X =
[[124 128 122 126]
 [121 129 119 125]
 [123 134 133 131]
 [116 144 131 130]
 [122 142 122 125]
 [106 125 128 131]
 [104 126 130 132]
 [122 126 131 131]
 [108 122 131 133]
 [126 138 126 127]
 [124 139 120 124]
 [111 143 128 129]
 [107 134 124 128]]
Rows and columns are counted from 1.
(1, 1) -> 124
(4, 1) -> 116
(2, 3) -> 119
(4, 2) -> 144
(5, 3) -> 122
(7, 3) -> 130
(3, 3) -> 133
(12, 3) -> 128
(10, 1) -> 126
(9, 3) -> 131
(6, 3) -> 128
(11, 2) -> 139
(10, 2) -> 138
(8, 1) -> 122
(9, 1) -> 108
(12, 1) -> 111
(1, 3) -> 122
(3, 4) -> 131

grid =
129  126  134  126  130  126  132  134  123  137  121  130  114  134  131  125
127  129  131  127  129  128  130  131  124  120  134  126  131  133  128  121
122  130  132  132  123  127  132  125  123  131  130  120  126  120  131  127
121  132  116  127  125  131  124  133  136  148  130  135  129  131  130  128
128  128  119  133  125  130  130  126  122  136  121  129  133  129  134  132
134  130  110  121  130  130  127  126  127  116  130  121  119  122  131  123
136  125  122  126  129  128  126  124  124  123  129  123  128  126  121  132
138  130  120  127  129  128  128  129  130  137  135  133  138  128  129  135
110  125  122  127  124  129  126  130  123  119  130  120  141  127  128  130
134  125  138  131  125  129  131  131  129  122  127  127  129  128  130  143
136  129  114  128  125  129  124  124  133  131  134  130  124  133  127  125
135  127  127  130  131  126  125  125  128  117  133  142  128  126  131  132
110  127  134  122  125  129  127  129  129  147  126  123  121  128  125  125
105  128  120  125  123  128  133  132  126  133  119  127  118  126  133  131
Indices start at 1.
(1, 1): 129
(1, 13): 114
(1, 14): 134
(10, 12): 127
(2, 8): 131
(6, 7): 127
(3, 10): 131
(13, 2): 127
(6, 3): 110
(2, 10): 120
(7, 5): 129
(10, 2): 125
(11, 9): 133
(6, 14): 122
(3, 5): 123
(6, 2): 130
(4, 5): 125
(6, 16): 123
(11, 8): 124
(11, 16): 125
(6, 6): 130
(1, 5): 130
(14, 5): 123
(10, 9): 129
(2, 12): 126
(8, 4): 127
(10, 10): 122
(7, 1): 136
(10, 13): 129
(14, 6): 128
(12, 3): 127
(7, 7): 126
(12, 6): 126
(8, 9): 130
(7, 13): 128
(2, 6): 128
(13, 11): 126
(12, 12): 142
(9, 9): 123
(2, 16): 121

m =
[[131 100 131 120 132 133]
 [131 102 136 135 136 131]
 [127  99 128 121 129 137]
 [136 111 135 128 135 127]
 [116 156 114 121 115 131]
 [129 113 130 127 130 131]
 [127 144 131 140 131 123]
 [133 129 122 112 122 130]
 [127 112 131 128 131 129]
 [134 110 136 131 136 126]
 [126 118 129 135 129 131]
 [138 120 136 128 135 122]]
Rows and columns are counted from 1.
(1, 1) => 131
(10, 4) => 131
(11, 6) => 131
(10, 5) => 136
(6, 2) => 113
(10, 1) => 134
(6, 3) => 130
(2, 6) => 131
(2, 2) => 102
(7, 1) => 127
(3, 3) => 128
(1, 4) => 120
(8, 5) => 122
(12, 6) => 122
(5, 5) => 115
(6, 6) => 131
(12, 4) => 128
(12, 1) => 138
(9, 6) => 129
(3, 5) => 129
(1, 2) => 100
(8, 6) => 130
(4, 6) => 127
(11, 1) => 126
(9, 3) => 131
(12, 2) => 120
(12, 5) => 135
(2, 4) => 135

W =
[[127 130 143 139 121 135 124 142 129 144 139 139 143 128 127]
 [131 127 119 124 137 129 129 118 121 115 123 130 123 119 127]
 [122 118 114 114 132 125 137 113 124 109 117 111 102 124 124]
 [122 123 139 136 122 128 122 145 133 144 139 143 144 132 132]
 [128 133 141 139 127 133 119 141 133 141 131 134 137 130 129]
 [127 119 111 108 140 130 141 107 132  98 105 107 104 124 128]
 [128 132 118 119 135 131 132 117 125 121 124 121 114 130 127]
 [133 130 128 119 127 132 134 121 126 126 126 130 127 130 126]
 [128 132 132 124 135 120 137 118 124 118 120 116 116 117 130]
 [124 130 122 124 128 124 128 115 128 121 130 125 119 123 124]
 [135 127 136 141 122 130 124 140 126 143 139 138 134 133 128]
 [128 122 122 123 126 130 135 124 131 117 120 125 122 129 126]
 [134 123 123 120 132 127 131 124 130 125 123 123 121 130 127]
 [129 124 107 114 135 130 143 103 126 108 118 116 109 126 126]]
Rows and columns are counted from 1.
(1, 1) => 127
(4, 2) => 123
(11, 7) => 124
(10, 5) => 128
(14, 1) => 129
(10, 4) => 124
(7, 3) => 118
(1, 10) => 144
(14, 9) => 126
(6, 13) => 104
(11, 3) => 136
(13, 2) => 123
(11, 14) => 133
(12, 11) => 120
(9, 2) => 132
(10, 3) => 122
(2, 3) => 119
(14, 4) => 114
(12, 1) => 128
(4, 1) => 122
(6, 3) => 111
(4, 11) => 139
(10, 13) => 119
(13, 3) => 123
(13, 7) => 131
(14, 12) => 116
(2, 14) => 119
(3, 1) => 122
(5, 14) => 130
(13, 5) => 132
(9, 3) => 132
(3, 5) => 132
(2, 1) => 131
(6, 5) => 140
(9, 8) => 118
(13, 12) => 123

M =
[[134 150 143 127 157 121 132 129 133 134 132 129 150]
 [127 149 131 120 146 132 113 112 136 124 120 121 139]
 [113 117 133 123 121 119 141 115 125 128 119 136 121]
 [112 117 126 133 142 112 133 141 127 118 119 151 124]]
Rows and columns are counted from 1.
row 1 col 1 => 134
row 2 col 1 => 127
row 3 col 2 => 117
row 4 col 2 => 117
row 3 col 5 => 121
row 2 col 2 => 149
row 4 col 6 => 112
row 2 col 7 => 113
row 4 col 12 => 151
row 4 col 9 => 127
row 3 col 12 => 136
row 3 col 10 => 128
row 2 col 9 => 136
row 3 col 11 => 119
row 2 col 5 => 146
row 4 col 10 => 118

arr =
[[102 103 143 142 104 157]
 [ 98 130 121  99  99 143]
 [139 103 138 144 141 142]
 [116 122 125 102 146 108]
 [128 135 132 117 113 129]
 [ 99 129 130 141 123 126]
 [ 99 110 113 140 140 131]
 [120 102 141 100 102 113]
 [155 155  99 119 135 156]]
Indices start at 1.
(1, 1) = 102
(4, 3) = 125
(7, 4) = 140
(1, 2) = 103
(7, 5) = 140
(8, 2) = 102
(3, 2) = 103
(5, 5) = 113
(3, 5) = 141
(4, 5) = 146
(5, 6) = 129
(6, 5) = 123
(8, 6) = 113
(1, 4) = 142
(6, 6) = 126
(2, 6) = 143
(7, 3) = 113
(3, 1) = 139

B =
[[125 140 124 122 119 128 126]
 [127 124 127 126 141 120 136]
 [125 120 126 122 151 115 145]
 [134 140 130 133 107 144 111]
 [128 129 124 123 131 122 133]
 [127 136 128 128 113 139 117]
 [129 136 127 131 111 138 116]
 [127 123 127 124 145 120 140]
 [133 126 126 133 123 135 117]
 [125 120 124 122 151 115 145]
 [134 139 130 126 107 144 111]
 [129 136 130 131 108 140 112]
 [129 133 128 130 115 135 120]
 [126 128 127 126 135 124 133]
 [129 130 129 132 125 129 128]
 [126 120 126 122 150 115 143]]
Rows and columns are counted from 1.
row 1 col 1 => 125
row 9 col 5 => 123
row 5 col 5 => 131
row 11 col 2 => 139
row 16 col 1 => 126
row 13 col 6 => 135
row 4 col 3 => 130
row 8 col 7 => 140
row 6 col 4 => 128
row 4 col 2 => 140
row 2 col 5 => 141
row 7 col 4 => 131
row 3 col 6 => 115
row 13 col 2 => 133
row 14 col 7 => 133
row 2 col 6 => 120
row 1 col 4 => 122
row 10 col 3 => 124
row 11 col 5 => 107
row 5 col 7 => 133
row 11 col 6 => 144
row 6 col 1 => 127
row 5 col 1 => 128
row 2 col 2 => 124
row 10 col 4 => 122
row 1 col 2 => 140
row 14 col 1 => 126
row 13 col 5 => 115
row 15 col 2 => 130
row 1 col 5 => 119
row 13 col 1 => 129
row 15 col 4 => 132
row 8 col 1 => 127
row 15 col 5 => 125
row 11 col 1 => 134
